Below is a small trained network, with its code and all its weights. Each question gives an input and a class and asks what happens when units are switched off, that is, made to give their printed mean instead of their output.

import numpy as np


def w(rows, s, z=0):
    codes = np.array(rows[::2]) - 128.0
    scale = np.full(codes.shape[1], s)
    scale[-1] = z or s
    return codes * scale


def f(y):
    return y / 2 * (1 + np.tanh(0.7978845608 * (y + 0.044715 * y**3)))


def log_softmax(a):
    a = a - a.max(-1, keepdims=True)
    return a - np.log(np.exp(a).sum(-1, keepdims=True))


def net(x, mask):
    res = np.array(x, float).reshape(1, 4) / 4 @ E
    y = f(res @ A[0][:, :-1].T + A[0][:, -1])
    res = res + np.where(mask, y, B[0][:, -1]) @ B[0][:, :-1]
    return log_softmax(res[-1] @ U[:, :-1].T + U[:, -1])


A, B = {}, {}
E = w([
[55,152,136,93,43,65],'x0',
[170,143,107,1,139,125],'x1',
[98,18,86,117,168,78],'x2',
[103,194,22,144,175,98],'x3',
],0.0099)
A[0] = w([
[181,84,183,57,110,117,237],'N1',
[142,164,32,112,167,74,254],'N2',
[158,254,168,128,99,189,84],'N3',
[57,125,166,254,110,121,115],'N4',
[74,171,161,128,56,70,103],'N5',
[44,160,75,113,79,114,176],'N6',
[149,79,202,113,88,138,77],'N7',
[151,91,192,123,86,117,86],'N8',
[46,114,143,108,41,54,83],'N9',
[172,89,128,152,185,219,101],'N10',
[135,52,193,97,98,154,73],'N11',
[144,154,100,22,140,156,198],'N12',
[163,124,126,153,204,186,88],'N13',
[87,148,158,90,62,55,185],'N14',
[70,63,119,172,153,97,176],'N15',
[67,183,40,132,173,124,172],'N16',
[112,20,74,72,160,61,192],'N17',
[88,134,157,220,130,137,79],'N18',
],0.0088,0.0014)
B[0] = w([
[135,229,155,164,169,131,217],'N1',
[133,188,162,220,103,115,227],'N2',
[36,40,163,170,151,254,236],'N3',
[149,213,175,39,215,83,242],'N4',
[158,93,88,114,179,158,212],'N5',
[198,136,63,155,147,157,210],'N6',
[194,172,110,239,106,52,201],'N7',
[200,145,95,196,102,139,184],'N8',
[177,84,30,86,138,206,234],'N9',
[189,77,68,67,184,177,217],'N10',
[140,197,132,223,98,116,209],'N11',
[96,204,202,108,205,80,211],'N12',
[197,66,41,82,147,121,196],'N13',
[172,102,85,103,225,162,220],'N14',
[89,184,169,121,167,188,202],'N15',
[171,174,125,205,104,110,226],'N16',
[61,134,189,153,137,236,254],'N17',
[118,196,172,62,227,110,198],'N18',
],0.0067,0.0074)
U = w([
[219,71,18,72,143,172,108],'0',
[164,170,118,255,94,92,141],'1',
[11,88,171,157,135,242,130],'2',
[124,192,185,32,168,85,180],'3',
[119,97,125,117,97,100,255],'4',
[75,54,128,89,59,55,59],'5',
[95,61,123,96,58,59,55],'6',
[83,75,130,77,58,53,48],'7',
],0.0092,0.0035)

Each question gives the input, the list of numbers given to net, and the class t.
The units are the neurons (one row each of A and B). Each row of codes is followed by its name. A weight is (code - 128) times the scale printed after its matrix; where a second scale follows, it is the last column's (A, B and U).
mask holds one flag per neuron, in row order. A switched-off neuron (its flag False) gives its mean, the last column of its row in B, instead of its output. The means were averaged over made-up inputs and are rounded, as every weight is.
A unit's drop is (log p(t) with every unit on - log p(t) with that unit switched off) / (log p(t) with every unit on - log p(t) with every unit switched off).
The circuit of an input: a set's keep is (log p(t) with only the set's units on - log p(t) with every unit switched off) / (log p(t) with every unit on - log p(t) with every unit switched off). Starting from the 12 units with the biggest drops (on a tie, the unit counted first), units are removed one at a time, each time the one whose removal leaves the highest keep (on an exact tie, the one counted first), for as long as the keep stays at least 0.8.
circuit, biggest first: the units of the circuit, biggest drop first
most important unit: the unit with the biggest drop
k most important neurons: the k neurons with the biggest drops, biggest first
drop when u is switched off: that unit's drop, to one decimal
input [-6,8,2,-4], class 3: circuit, biggest first => [N12]
input [2,4,-7,6], class 2: 2 most important neurons => [N3; N7]
input [-2,-8,6,1], class 3: circuit, biggest first => [N4; N18]
input [5,-4,3,3], class 0: 3 most important neurons => [N9; N6; N12]
input [-8,-6,2,-7], class 0: 2 most important neurons => [N10; N13]
input [3,-2,8,7], class 2: 4 most important neurons => [N17; N15; N7; N11]
input [-7,-7,-4,2], class 0: 3 most important neurons => [N13; N10; N12]
input [5,4,1,1], class 0: 4 most important neurons => [N9; N4; N14; N6]
input [1,0,-3,-1], class 4: 2 most important neurons => [N17; N15]
input [2,7,5,2], class 3: 2 most important neurons => [N3; N12]
input [-7,-5,-6,-2], class 0: 3 most important neurons => [N13; N10; N17]
input [8,7,-7,6], class 0: circuit, biggest first => [N6; N9]
input [-7,-1,8,-3], class 2: 3 most important neurons => [N17; N15; N9]
input [1,1,-8,7], class 2: 2 most important neurons => [N3; N7]
input [1,7,8,0], class 2: most important unit => N17
input [2,-7,5,4], class 3: drop when N4 is switched off => 0.6
input [1,2,-6,0], class 2: drop when N3 is switched off => 0.5
input [-4,-5,3,0], class 3: drop when N3 is switched off => 0.2
